Below is a small trained network, with its code and all its weights. Each question gives an input and a target symbol and asks what happens when units are switched off, that is, made to give their printed mean instead of their output.

import numpy as np


def w(rows, s, z=0):
    codes = np.array(rows[::2]) - 128.0
    scale = np.full(codes.shape[1], s)
    scale[-1] = z or s
    return codes * scale


def f(y):
    return y / 2 * (1 + np.tanh(0.7978845608 * (y + 0.044715 * y**3)))


def softmax(a):
    e = np.exp(a - a.max(-1, keepdims=True))
    return e / e.sum(-1, keepdims=True)


def log_softmax(a):
    a = a - a.max(-1, keepdims=True)
    return a - np.log(np.exp(a).sum(-1, keepdims=True))


def net(x, mask):
    ids = ['βγδζθλξστ'.index(c) for c in x.split()]
    T = len(ids)
    res = E[ids] + P[:T]
    r = res
    for j in range(2):
        rows = slice(4 * j, 4 * j + 4)
        q, k, v = (r @ M[0][rows].T for M in (Q, K, V))
        z = softmax(np.where(np.tri(T) > 0, q @ k.T / 4**0.5, -1e9)) @ v
        o = O[0][rows]
        res = res + np.where(mask[j], z, o[:, -1]) @ o[:, :-1]
    y = f(res @ A[0][:, :-1].T + A[0][:, -1])
    res = res + np.where(mask[2:14], y, B[0][:, -1]) @ B[0][:, :-1]
    return log_softmax(res[-1] @ U[:, :-1].T + U[:, -1])


Q, K, V, O, A, B = {}, {}, {}, {}, {}, {}
E = w([
[10,148,66,129],'β',
[144,159,248,75],'γ',
[87,119,153,119],'δ',
[189,91,138,133],'ζ',
[90,72,111,220],'θ',
[184,157,38,122],'λ',
[41,190,73,211],'ξ',
[84,84,165,184],'σ',
[98,251,129,42],'τ',
],0.017)
P = w([
[1,168,45,175],'0',
[157,184,162,126],'1',
[137,65,63,38],'2',
[153,170,139,166],'3',
[133,54,24,66],'4',
[146,178,113,167],'5',
],0.0096)
Q[0] = w([
[104,230,140,127],'head 1',
[144,178,184,195],'head 1',
[120,131,144,151],'head 1',
[111,28,108,10],'head 1',
[167,146,152,165],'head 2',
[195,152,97,164],'head 2',
[98,119,94,77],'head 2',
[155,155,229,151],'head 2',
],0.012)
K[0] = w([
[91,187,176,121],'head 1',
[186,184,220,111],'head 1',
[85,205,170,97],'head 1',
[128,117,93,205],'head 1',
[254,110,90,150],'head 2',
[245,89,130,88],'head 2',
[13,208,120,88],'head 2',
[213,81,176,47],'head 2',
],0.009)
V[0] = w([
[58,162,174,123],'head 1',
[134,134,106,177],'head 1',
[9,86,127,126],'head 1',
[164,108,41,167],'head 1',
[191,151,133,164],'head 2',
[77,148,196,85],'head 2',
[149,223,113,127],'head 2',
[82,136,139,77],'head 2',
],0.012)
O[0] = w([
[141,40,89,195,218],'head 1',
[142,150,67,166,111],'head 1',
[200,107,23,76,176],'head 1',
[53,167,118,7,87],'head 1',
[255,185,83,142,77],'head 2',
[97,111,102,136,193],'head 2',
[15,169,231,233,254],'head 2',
[44,101,199,177,205],'head 2',
],0.006,0.0098)
A[0] = w([
[108,182,68,99,176],'neuron 1',
[207,153,215,86,219],'neuron 2',
[112,100,109,219,179],'neuron 3',
[155,172,147,140,224],'neuron 4',
[92,130,169,145,147],'neuron 5',
[60,158,163,139,87],'neuron 6',
[150,87,4,145,125],'neuron 7',
[154,249,126,205,59],'neuron 8',
[69,98,201,85,62],'neuron 9',
[114,85,106,110,119],'neuron 10',
[233,138,55,69,252],'neuron 11',
[142,106,78,130,110],'neuron 12',
],0.011,0.0044)
B[0] = w([
[144,112,191,156,185],'neuron 1',
[128,180,89,223,145],'neuron 2',
[162,82,118,68,248],'neuron 3',
[104,126,254,120,160],'neuron 4',
[129,179,131,70,217],'neuron 5',
[104,116,107,164,247],'neuron 6',
[182,156,161,144,186],'neuron 7',
[166,137,67,49,210],'neuron 8',
[133,141,81,146,195],'neuron 9',
[120,145,131,112,147],'neuron 10',
[162,105,130,190,169],'neuron 11',
[192,78,162,98,142],'neuron 12',
],0.0094,0.013)
U = w([
[139,40,191,76,102],'β',
[221,181,83,102,39],'γ',
[172,89,90,162,101],'δ',
[101,68,176,151,235],'ζ',
[153,134,62,234,80],'θ',
[133,139,206,203,42],'λ',
[132,189,135,33,254],'ξ',
[71,97,53,254,106],'σ',
[167,127,19,56,67],'τ',
],0.009,0.0024)

Each question gives the input, a string of symbols that net reads in full, and the target symbol t.
The units are the heads (4 rows each of Q, K, V and O) and the neurons (one row each of A and B). Each row of codes is followed by its name. A weight is (code - 128) times the scale printed after its matrix; where a second scale follows, it is the last column's (O, A, B and U).
mask holds one flag per unit, heads first, then neurons. A switched-off unit (its flag False) gives its mean, the last column of its rows in O or B, instead of its output. The means were averaged over made-up inputs and are rounded, as every weight is.
A unit's drop is (log p(t) with every unit on - log p(t) with that unit switched off) / (log p(t) with every unit on - log p(t) with every unit switched off).
The circuit of an input: a set's keep is (log p(t) with only the set's units on - log p(t) with every unit switched off) / (log p(t) with every unit on - log p(t) with every unit switched off). Starting from the 12 units with the biggest drops (on a tie, the unit counted first), units are removed one at a time, each time the one whose removal leaves the highest keep (on an exact tie, the one counted first), for as long as the keep stays at least 0.8.
units of the circuit, in order: the units of the circuit, biggest drop first
unit that matters most: the unit with the biggest drop
k most important neurons: the k neurons with the biggest drops, biggest first
which heads matter: for each layer, one digit per head in row order, 1 if its drop is at least 0.15 and else 0, layers parted by /
drop of u: that unit's drop, to one decimal
input β λ β, target β: unit that matters most	head 1
input λ τ ζ, target ξ: which heads matter	10
input τ τ ζ, target σ: which heads matter	11
input τ β δ, target σ: 2 most important neurons	[neuron 8; neuron 9]
input τ β σ θ, target δ: units of the circuit, in order	[head 2; head 1; neuron 12]
input λ τ λ β λ, target ξ: 2 most important neurons	[neuron 6; neuron 2]
input λ ξ δ, target ξ: 2 most important neurons	[neuron 11; neuron 2]
input β λ τ β ξ ζ, target θ: units of the circuit, in order	[head 2; neuron 2; neuron 11]
input σ γ λ ξ, target τ: units of the circuit, in order	[neuron 8; head 2]
input λ β τ σ γ, target ξ: 3 most important neurons	[neuron 11; neuron 6; neuron 1]
input τ γ ζ γ γ, target σ: 2 most important neurons	[neuron 2; neuron 9]
input θ τ γ τ τ, target γ: units of the circuit, in order	[head 1; head 2; neuron 7; neuron 11]
input γ τ τ ξ, target τ: units of the circuit, in order	[neuron 8; neuron 3]
input σ τ δ, target δ: units of the circuit, in order	[head 1; neuron 11; head 2; neuron 5]
input τ ζ λ, target σ: 2 most important neurons	[neuron 6; neuron 9]
input θ θ β, target γ: 2 most important neurons	[neuron 7; neuron 6]
input τ θ τ θ, target δ: most important neuron	[neuron 5]
input τ τ β τ λ σ, target β: drop of head 1	0.2
input τ γ γ θ τ, target σ: drop of head 2	0.5
input λ ζ γ, target ξ: drop of neuron 1	0.0
